Below are the code and all the weights of a small trained network. Each question names an input and a target symbol and asks about switching units off, where a switched-off unit gives its printed mean instead of its output.

import numpy as np


def w(rows, s, z=0):
    codes = np.array(rows[::2]) - 128.0
    scale = np.full(codes.shape[1], s)
    scale[-1] = z or s
    return codes * scale


def f(y):
    return y / 2 * (1 + np.tanh(0.7978845608 * (y + 0.044715 * y**3)))


def softmax(a):
    e = np.exp(a - a.max(-1, keepdims=True))
    return e / e.sum(-1, keepdims=True)


def log_softmax(a):
    a = a - a.max(-1, keepdims=True)
    return a - np.log(np.exp(a).sum(-1, keepdims=True))


def net(x, mask):
    ids = ['αζλξπτ'.index(c) for c in x.split()]
    T = len(ids)
    res = E[ids] + P[:T]
    u = 0
    for l in range(2):
        r = res
        for j in range(3):
            rows = slice(2 * j, 2 * j + 2)
            q, k, v = (r @ M[l][rows].T for M in (Q, K, V))
            z = softmax(np.where(np.tri(T) > 0, q @ k.T / 2**0.5, -1e9)) @ v
            o = O[l][rows]
            res = res + np.where(mask[u + j], z, o[:, -1]) @ o[:, :-1]
        u += 3
        y = f(res @ A[l][:, :-1].T + A[l][:, -1])
        res = res + np.where(mask[u : u + 16], y, B[l][:, -1]) @ B[l][:, :-1]
        u += 16
    return log_softmax(res[-1] @ U[:, :-1].T + U[:, -1])


Q, K, V, O, A, B = {}, {}, {}, {}, {}, {}
E = w([
[153,89,92,232,220,170,176],'α',
[126,116,86,97,89,148,254],'ζ',
[84,95,65,196,47,166,87],'λ',
[245,137,160,107,103,215,81],'ξ',
[121,43,171,98,190,104,93],'π',
[196,145,68,158,105,55,126],'τ',
],0.0086)
P = w([
[45,227,176,111,74,102,93],'0',
[236,68,36,163,123,143,189],'1',
[244,64,39,153,149,137,176],'2',
[253,66,72,166,143,141,166],'3',
[234,79,71,153,149,157,171],'4',
[225,83,77,157,161,147,173],'5',
[216,72,73,160,157,150,206],'6',
],0.0049)
Q[0] = w([
[189,2,78,182,140,147,162],'L0H0',
[198,21,62,200,137,161,168],'L0H0',
[215,58,119,180,219,163,148],'L0H1',
[85,157,128,171,86,168,51],'L0H1',
[129,137,192,82,143,98,47],'L0H2',
[165,79,197,98,170,120,79],'L0H2',
],0.0077)
K[0] = w([
[25,182,183,40,77,59,72],'L0H0',
[29,205,179,45,50,70,85],'L0H0',
[2,241,168,126,73,144,87],'L0H1',
[167,109,151,66,189,36,204],'L0H1',
[156,110,36,99,61,114,235],'L0H2',
[87,215,49,143,33,84,195],'L0H2',
],0.0069)
V[0] = w([
[253,130,90,163,131,186,150],'L0H0',
[118,183,153,120,27,148,40],'L0H0',
[58,119,74,190,93,201,132],'L0H1',
[110,152,203,14,127,168,175],'L0H1',
[162,154,87,108,95,82,206],'L0H2',
[118,149,58,117,70,147,206],'L0H2',
],0.0063)
O[0] = w([
[67,37,138,93,68,88,47,135],'L0H0',
[161,103,168,80,174,78,213,253],'L0H0',
[107,93,90,90,72,179,152,195],'L0H1',
[120,161,254,90,165,145,112,73],'L0H1',
[166,198,108,53,96,118,95,211],'L0H2',
[131,179,101,60,74,163,128,220],'L0H2',
],0.0067,0.0024)
A[0] = w([
[125,14,91,39,88,116,103,244],'L0N0',
[114,25,79,151,141,144,198,218],'L0N1',
[175,108,68,178,109,121,216,203],'L0N2',
[214,189,132,125,94,91,143,184],'L0N3',
[204,179,102,143,67,182,96,193],'L0N4',
[185,178,101,163,106,35,154,184],'L0N5',
[90,90,153,157,199,146,140,252],'L0N6',
[114,165,82,191,135,74,75,208],'L0N7',
[145,119,219,149,185,112,159,207],'L0N8',
[184,167,90,171,116,188,116,159],'L0N9',
[122,144,225,132,193,149,134,219],'L0N10',
[186,192,135,46,44,119,136,241],'L0N11',
[175,184,95,162,92,1,112,187],'L0N12',
[194,172,133,142,104,24,150,177],'L0N13',
[88,175,170,27,115,202,139,241],'L0N14',
[185,186,99,119,99,219,134,180],'L0N15',
],0.0059,0.0025)
B[0] = w([
[208,20,72,75,3,93,111,210],'L0N0',
[171,75,70,159,125,74,203,230],'L0N1',
[99,91,58,121,162,118,177,254],'L0N2',
[77,117,117,47,182,169,106,184],'L0N3',
[64,131,63,119,128,218,83,193],'L0N4',
[51,116,85,69,191,92,121,178],'L0N5',
[223,116,160,213,140,73,154,144],'L0N6',
[52,150,87,190,140,25,57,136],'L0N7',
[189,58,215,168,192,129,144,138],'L0N8',
[73,134,56,156,170,203,114,175],'L0N9',
[209,97,218,186,184,159,126,128],'L0N10',
[104,160,121,32,81,177,106,208],'L0N11',
[37,104,89,72,177,70,68,163],'L0N12',
[58,91,137,38,204,104,106,167],'L0N13',
[240,164,202,109,43,201,128,151],'L0N14',
[113,161,69,124,141,228,125,194],'L0N15',
],0.0046,0.0061)
Q[1] = w([
[36,193,222,197,94,58,49],'L1H0',
[46,115,101,237,92,134,164],'L1H0',
[24,175,135,125,194,49,66],'L1H1',
[141,14,25,176,186,96,202],'L1H1',
[115,134,74,32,9,169,109],'L1H2',
[164,181,228,192,253,150,152],'L1H2',
],0.0049)
K[1] = w([
[60,208,100,40,67,148,137],'L1H0',
[224,90,128,27,148,124,62],'L1H0',
[254,95,180,202,71,220,184],'L1H1',
[96,213,97,50,60,157,118],'L1H1',
[172,175,244,42,41,140,81],'L1H2',
[28,118,47,190,184,137,115],'L1H2',
],0.0052)
V[1] = w([
[147,151,165,221,226,144,192],'L1H0',
[58,160,127,230,130,161,39],'L1H0',
[135,198,126,91,139,170,23],'L1H1',
[193,118,126,165,57,253,212],'L1H1',
[178,86,207,128,110,72,90],'L1H2',
[78,70,78,178,192,80,200],'L1H2',
],0.0052)
O[1] = w([
[177,204,92,164,175,114,126,104],'L1H0',
[100,116,42,255,116,156,97,1],'L1H0',
[72,77,133,146,211,210,88,155],'L1H1',
[169,119,175,187,87,202,207,143],'L1H1',
[169,94,165,151,120,44,97,73],'L1H2',
[114,201,76,91,91,85,141,70],'L1H2',
],0.0058,0.0059)
A[1] = w([
[30,171,45,104,99,209,145,155],'L1N0',
[125,75,147,119,176,124,139,133],'L1N1',
[145,53,99,147,162,158,34,214],'L1N2',
[164,154,141,192,73,182,170,204],'L1N3',
[169,160,134,55,255,168,156,192],'L1N4',
[173,144,85,175,124,40,35,231],'L1N5',
[132,148,64,175,175,178,43,197],'L1N6',
[187,150,90,117,102,37,150,180],'L1N7',
[123,117,93,106,21,57,145,191],'L1N8',
[156,151,101,156,114,52,100,185],'L1N9',
[119,168,134,84,139,162,113,148],'L1N10',
[140,91,151,122,145,165,124,164],'L1N11',
[235,101,155,193,45,170,185,254],'L1N12',
[198,169,114,80,150,35,182,172],'L1N13',
[130,208,92,96,134,170,121,140],'L1N14',
[168,81,142,107,231,147,115,188],'L1N15',
],0.0047,0.0033)
B[1] = w([
[92,144,86,150,116,205,164,253],'L1N0',
[128,109,163,105,155,116,99,157],'L1N1',
[110,49,137,185,163,146,67,199],'L1N2',
[210,143,140,183,98,145,160,177],'L1N3',
[127,150,179,86,196,136,169,250],'L1N4',
[128,134,75,188,157,28,37,154],'L1N5',
[107,127,96,204,171,173,99,163],'L1N6',
[136,164,98,104,98,58,121,196],'L1N7',
[119,126,107,101,65,52,115,203],'L1N8',
[146,152,86,141,129,37,90,142],'L1N9',
[101,118,145,113,142,181,161,155],'L1N10',
[132,93,167,133,142,148,130,171],'L1N11',
[253,122,174,169,84,133,142,253],'L1N12',
[121,178,116,70,106,80,143,214],'L1N13',
[98,136,124,149,152,198,167,163],'L1N14',
[129,120,169,105,190,112,95,207],'L1N15',
],0.0053,0.0061)
U = w([
[115,93,81,209,20,117,81,90],'α',
[125,199,132,67,50,127,189,3],'ζ',
[163,254,104,197,187,105,138,56],'λ',
[125,77,168,155,181,190,131,161],'ξ',
[42,120,97,69,181,102,95,231],'π',
[181,67,185,110,128,52,92,214],'τ',
],0.0046,0.00049)

Each question gives the input, a string of symbols that net reads in full, and the target symbol t.
The units are the heads (2 rows each of Q, K, V and O) and the neurons (one row each of A and B). Each row of codes is followed by its name. A weight is (code - 128) times the scale printed after its matrix; where a second scale follows, it is the last column's (O, A, B and U).
mask holds one flag per unit, layer by layer, with each layer's heads first. A switched-off unit (its flag False) gives its mean, the last column of its rows in O or B, instead of its output. The means were averaged over made-up inputs and are rounded, as every weight is.
A unit's drop is (log p(t) with every unit on - log p(t) with that unit switched off) / (log p(t) with every unit on - log p(t) with every unit switched off).
unit that matters most: the unit with the biggest drop
top k neurons: the k neurons with the biggest drops, biggest first
top k neurons in layer l: the k neurons of layer l with the biggest drops, biggest first
heads that matter: for each layer, one digit per head in row order, 1 if its drop is at least 0.15 and else 0, layers parted by /
drop when u is switched off: that unit's drop, to one decimal
input λ π λ λ, target ζ: heads that matter : 110 / 111
input α α π τ, target α: heads that matter : 100 / 100
input α λ ξ τ τ α, target α: heads that matter : 110 / 100
input ξ α ξ ζ λ, target τ: heads that matter : 100 / 001
input λ ζ π α, target ζ: unit that matters most : L0H1
input α α α, target α: heads that matter : 110 / 000
input π π τ ξ τ, target λ: heads that matter : 111 / 101
input λ τ τ λ α, target λ: heads that matter : 100 / 100
input λ ζ π ξ, target ζ: heads that matter : 110 / 110
input ζ λ π π α ξ, target ξ: heads that matter : 001 / 001
input τ τ ζ α ζ π ξ, target π: top 2 neurons : L0N12, L1N12
input ξ λ α ξ π ξ π, target τ: heads that matter : 100 / 000
input ζ π λ, target ξ: top 2 neurons : L0N14, L0N11
input λ ξ τ π, target ζ: top 2 neurons in layer 1 : L1N13, L1N2
input π ζ τ ζ π ζ λ, target λ: top neuron : L0N0
input ζ α α, target λ: heads that matter : 000 / 101
input α τ λ τ, target α: heads that matter : 110 / 100
input α ζ α ζ ζ, target α: top 2 neurons : L1N4, L0N0
input τ π ζ, target π: top 2 neurons : L1N12, L0N12
input ζ ζ ξ λ ζ, target ξ: unit that matters most : L0H2
input ζ τ α τ λ τ, target ξ: top 2 neurons : L0N14, L0N11
input τ λ α λ ζ τ τ, target π: top 2 neurons in layer 1 : L1N12, L1N3
input π τ π, target λ: drop when L1H2 is switched off : 0.2
